B, the same points and some others measured another way; then each row and its match in B:
B (72 x 18):
[[ 118  158 -112  203  235  212 -259    6 -375  308  390 -184   75  -71
   605  -85   63 -523]
 [-484  184 -113  386   61 -505 -224   72  145 -800 -422 -766 -303  -32
   278  507 -156 -597]
 [ 317 -230 -107 -106   63  264  164   79  100  569  367  639  401  264
  -109 -324   96  257]
 [-191   33  248  -68  -71  -13  142  290  159 -154   96  -19   49 -157
   408  -21  311   21]
 [-341 -200  -62  617 -100 -281  143  381  -27 -221  256  157 -138  396
   -19   85    8   -2]
 [ 245   45  -12 -155   33    3  113   52  132  185  105  190  333   -3
   -14 -183  106  283]
 [-128  165 -133  231  -91  320 -125   44 -182  421  443  321  131  104
   546  -62 -200 -392]
 [ -21  137  144 -162  119 -481   48  407  114 -443   18 -467  139 -114
   109  -33  355  415]
 [  26  107  -18  476  155    9  150 -197   31 -252 -282 -287 -131  -92
  -132  275   69 -120]
 [ -62 -190 -104   -8  178 -449 -109  409   70 -234  160 -215  109  272
    56  -60  180   32]
 [ 132 -190  -29  244   51  376  137   15  -62  459  337  491  146  148
   160 -162  118 -147]
 [  82 -223  -62 -356  196  130  -58  139  262  190   90  105  250  137
   185 -108  193 -100]
 [ 263  152 -149  -93  147 -151  -92  245 -172  260  432   24  378  148
    76 -278   61  375]
 [ 165 -120  -44 -246  106  -43  -13  290   65  249  361  194  345  172
   152 -275  195  186]
 [  18  362 -247  559   35  190 -107 -390 -157  103 -102 -113  -41  -60
   180  244 -372 -515]
 [ -83   58 -154  360  189   44 -124  267 -331  183  515  -65   38  267
   273  -36   44  -69]
 [-255   52 -222  415  118 -353 -133  150   15 -359  -49 -351 -108  259
     4  267 -157 -198]
 [-165  202 -104  190 -227 -135  133  217   92   37  242  326  219  237
   -38  -22 -223  377]
 [ 213   36 -158 -202  204  154 -158 -136  111  210  -33  -62  238  -37
   235  -43    6 -300]
 [-286  347 -292  418   24 -207 -123  257 -175  -85  313 -155   53  373
    18  169 -314  235]
 [ -81 -134    1 -385   77  214  -66  100  345  149    8  142  211   48
   375  -19  113 -281]
 [  92  -62 -120 -110   89  107  -63  363 -125  481  664  364  363  321
   249 -332   99  213]
 [  32   81  -38 -130   15  120   64 -166  338   -8 -271   44  165  -88
    68  103  -37 -119]
 [ 155   10  353 -120 -107  100  255  135   97   85  143  192  191 -369
   420 -241  435   44]
 [-423  327 -105  -69  214  368  -55    1  279 -160 -182 -374  -51  102
   146  464  -73   54]
 [ 303   94 -163  481  261   49  -26 -154 -296  152  120 -161   42    2
     0  -16   46 -177]
 [ 111  -39  299  -36  -54 -246  410  193  288 -288 -127   32  146 -207
  -121  -93  425  507]
 [ -50 -216 -275  -32   53    5  -46  511  -42  481  741  559  363  682
   -24 -297  -52  388]
 [-166   35 -101  152 -190 -270  165   12  394 -268 -253  169  104  155
  -201  169 -207   94]
 [-131 -128   69   69   22  100  -87  339 -135  206  481  149   69   66
   619 -181  212 -356]
 [-223  -38 -128  -10   54   27 -168   34  217  -76  -84  -79   18  103
   338  171  -86 -520]
 [ -77  143 -187  195  102  -60 -237  -92   -8  -92  -78 -271  -18  -35
   374  164 -170 -619]
 [ -92 -233    9  -42  -97  -77  185  133  403  -59  -71  333  140  171
   -41    0   66   28]
 [ -26    3  185 -138 -182  325  347 -295  598  -39 -498  341  117 -268
    28  159   50 -101]
 [-352   87  -14  478 -148  468   59  119 -167  338  457  395  -63  160
   514   65 -113 -330]
 [ 136 -171   21 -184   13   78  152  287  117  326  391  443  350  196
    49 -297  213  350]
 [-316  258 -268  247 -163 -108  -32  299  -19  113  402  271  195  446
    23   44 -375  324]
 [  77   69 -164  248  216  239 -113  -35 -182  281  233  -30   77   97
   245    9  -14 -278]
 [ -78 -276 -102  -29  -25 -194  -41  135  286  -61  -25  179  108  198
   129  -10  -19 -345]
 [-217  -79  -46  246  340  538   25  140  -67  198  268  -93 -110  253
   195  192  221  -92]
 [ -88  -34 -190  -31   30 -326  -80  110  273 -204 -137  -73  141  210
   -51   90 -128  -59]
 [ -30 -306 -141   45  152 -159 -117  392  -34  131  405  137  147  369
   176 -174  140 -128]
 [ 222   82 -122  -12   76   10  108  -92  173  109  -55  125  265   59
  -181  -35  -27  225]
 [-531 -233  204  177   31 -338   13  427  240 -664 -141 -423 -293    2
   412  279  327 -408]
 [  34  291 -170   91  -16  -41   52 -293  295 -146 -389  -82  141  -44
  -169  233 -277   13]
 [-272 -139 -100  301 -120 -263   48   73  298 -307 -193   73  -61  197
    -4  208 -161 -314]
 [ 326  169  376  154   80  221  366 -109  -55   13  -45  -85   71 -525
   185 -104  514  175]
 [-112  -64  210 -163 -107  -68  146  314  222  -69  138  154  163  -64
   317 -120  269   97]
 [ 115  193   -2  -16  -20  214  189 -221  264   82 -207  147  199 -132
   -41   75  -48  128]
 [-156  426  139  181  -88  103   22 -170   56 -217 -236 -295  -51 -432
   498  236  -14 -375]
 [ 146 -343 -183   42  185  348   92  176   26  566  476  566  258  484
  -112 -217  105  190]
 [ -85 -406  284 -317  -95  -50  250  204  564 -184 -207  266  108  -89
   210  -74  399 -153]
 [-415 -166 -223  354   86 -171 -290  509 -214    3  548  -42  -78  479
   477   35  -62 -444]
 [-420  309 -196   12   76  119 -353   84   34  -63   68 -312  -14   94
   591  286 -256 -516]
 [ -24 -303  134 -316    4   -4  173  576  190  217  502  428  322  270
   134 -333  397  474]
 [ -30    3 -175  251  206 -118  -71   41   10 -113  -28 -227    2  167
   -10  140   -9 -149]
 [-278  267  -83  542 -109 -168  -18   41  -89 -232   22 -149 -109   30
   214  225 -203 -224]
 [-310 -597   64  215  -67 -298  133  647  133 -113  418  368  -20  457
   157 -140  303  -93]
 [ -46   49 -178  297  -57 -185  114  -80  225 -169 -215   78   61  169
  -251  175 -217   46]
 [ 345 -118  -54  344  -31 -210  269  -43   31   59   35  304  200   67
  -330 -159   70  236]
 [-110 -339  -12  -10  188 -242   -8  333  204 -235   35 -139   14  210
    97   16  286 -145]
 [-255   -5  274   86 -178 -186  347  436  219 -275  144  138   69   24
    49  -21  301  527]
 [-106  221  -24  212  -60   32  234  115  104  -16   89  138  123  139
  -167   76  -43  492]
 [-104  -20  -35  223  -99 -340  233   65  332 -359 -261   41   51  124
  -323  156  -41  254]
 [-139   21  -95   66  142  125 -211   -2   19   21   26 -177  -12   -1
   493  117  -24 -605]
 [-322  271  161  340 -104   24   88  111  -20 -262   20 -200 -128 -193
   434  209   73 -176]
 [ 137  -57 -259   99  232   53 -172  -19  -66  233  168  -10  159  211
   103  -29  -59 -263]
 [  31 -156  333 -503  -46  278  212  100  446   83  -83  243  224 -285
   429 -139  423  -82]
 [ -77  380   30  518    5 -197   85  -23 -151 -347  -89 -406 -103 -195
   101  211   -3    6]
 [-302  254 -216  489  -40 -536 -141  429 -244 -277  376 -236    8  325
   113   75 -213  149]
 [-606   85   19  267 -146 -129  -83  290  133 -347   52 -150 -174  103
   521  276  -98 -431]
 [-287  509 -325  484   51  236 -182   72 -339  249  451  -50   41  301
   236  191 -402   42]]
Rows of B count from 0, top down.

[ -10 -232  191 -103   -3  -53 -171   39 -338  -31 -146   56  -65  101
   46  -10   21  386 -148  -66  -40  244   50  -25 -132   87] : 59
[ -86 -149  188 -122  -60 -105  -81  104  -98 -183 -247 -157  279  -54
 -236 -148  -63  423  -96   40  -64  -84  208   27 -191  232] : 25
[  41  -32   60  -63   48  186 -131  -74 -284   70 -124  148 -326  -26
  303   59    8 -133   19 -278  -63  316 -289 -170   86  -86] : 28
[-176  -86  -83 -169   11  146  -31 -220  112  136    0  -19   -4  131
  136 -111   75  116   31  203 -122  -41 -188   26  -99 -182] : 12
[  54  189   53  -14  140   35 -145  143 -333  249  -47 -124 -159   53
   31  -55  215  -54  -59 -122   17  100  -51  -55  -30   29] : 38
[  -3 -233 -176 -189 -105  288    7 -252  108 -265 -375  -52   71 -432
   35   88 -270 -188   81 -195  -96  -63 -314 -135  130 -103] : 71
[  47  143  -78  -29    6   34  -38   52  -98  164    5 -174   15   73
  -26  -51  252  136 -102   39   11   -4   93  129  -39  -34] : 41
[ 182   46  -90  151    1   61   10  175 -116   93  -53 -117  -27  -28
  -30  218  155 -109  -46 -169  109  -58   16   24  137   19] : 70
[  58  230  -48   49  -61   -6   69  173   38  192  160  -80   23  243
   13  -49  334  273 -104   44   42   44  232  254   13  -11] : 60
[-118 -255  272   45   12    3   -3  219   11 -167 -238   72  114  -34
  -83   78 -250    8  132 -169  -23 -139 -118 -205    7  247] : 65
[ -20 -170   76   61   68  -63   10  308   -9  100  -64  -76  122   97
 -205  128    1  118    1  -16   81 -186   21  -14   -2  146] : 49
[  7 -82 -71  41  50  27  60 223  62 304 148  53 -81 278   8 144 175 148
 -31  24  89   5 -15 100  82 -63] : 47
[ -45 -271  -55 -150 -122  243   59 -117  159 -117 -131  259 -123  -69
  228  112 -205   50   70 -202  -77  205 -275  -54  166 -125] : 62
[  25  205   -9  -27  105   81  -57  176 -127  183  -88 -167  -42  -53
  -68  -59  115 -139   20 -129   20  -50  -71  -51   32   48] : 30
[  17  -45  -73 -111  -31   -3   -4  140   11    8 -144 -206  200  -95
 -248  -33   28  220 -101    5   20 -119  120  101  -28   70] : 37
[-147 -293  200    3  -58  147   65   48  140  -91  -61  369 -129  148
  263  118 -213   49  164 -186  -74  140 -269 -145  110   29] : 61
[  50 -100 -203  -85 -161  271    2 -352   47 -152 -169   10  -55 -179
  254   93   -7  -66    9  -92  -97   82 -204    9   99 -208] : 19
[  72  112 -474 -107 -226  328  350   19  632   93  130   97   18  -60
   81  110   42   -3   52 -125   54   24  -79  305  402 -289] : 24
[ -72  183  -73  -94  166  137   27  241   75  362   42  -63  -92   63
  -63  -80   90 -151   89  -68   28  -58 -192  -30   93  -46] : 20
[-193 -432  271  -31  -43 -190  106  445  233  -41   -9  137  289  314
 -292   41 -159  633  -24  100   43 -135  202   85  -87  285] : 46
[ 157 -140 -355 -110  -71  328  -34 -332  -63   37 -124   28 -245 -198
  291  224   36 -200  -38 -177  -17  203 -336  -26  202 -348] : 36
[ -77  -73  -38 -186    4  147  -35  -47    6  106  -48   79 -110   45
  124  -64   -2  130    0  -54  -70  163 -168   -9   21 -104] : 42
[-105  -83 -109 -177   60  166  -32  -74   73  138  -90  -53  -21  -31
   16  -43  -17  -26   48   30  -60  -49 -236  -52   -7 -117] : 21
[ -32 -246   -6 -128   28  266 -106 -217 -156  -34 -220  176 -263 -142
  307  121 -168 -208   92 -236  -91  212 -452 -247   94 -147] : 17
[ -11   45  -75 -105   78  102   -1  163   -4  260   17    3 -114   84
    6   -7   95   38  -12  -83   32   85 -113   25   79  -67] : 22
[ -19   99  139   51  149  -24   10  452  -82  371  145   90 -159  321
  -18   19  160  101    7 -123   99   99   -7   12   64   96] : 51
[ -23    9  116  -77   96  131  -90  129 -192  132  -94  128 -235   16
  146   -9  -28  -80   52 -259  -29  214 -230 -155   73   15] : 32
[ 119   82  116   30   45   58 -157   94 -393   41 -158  -34 -177  -50
  108   42   96  -64  -58 -277    8  194  -55 -111   30   76] : 45
[-109 -130  116   48   46   23   70  259  132  125   20  101   17  200
  -27   72  -29   89   90  -34   29  -93  -81  -30   44   82] : 3
[-160 -134   40 -182   72  163  -22   23   56  122  -80  137 -117   43
   99  -47 -108   14   98  -74  -72   86 -291 -120   30  -55] : 35
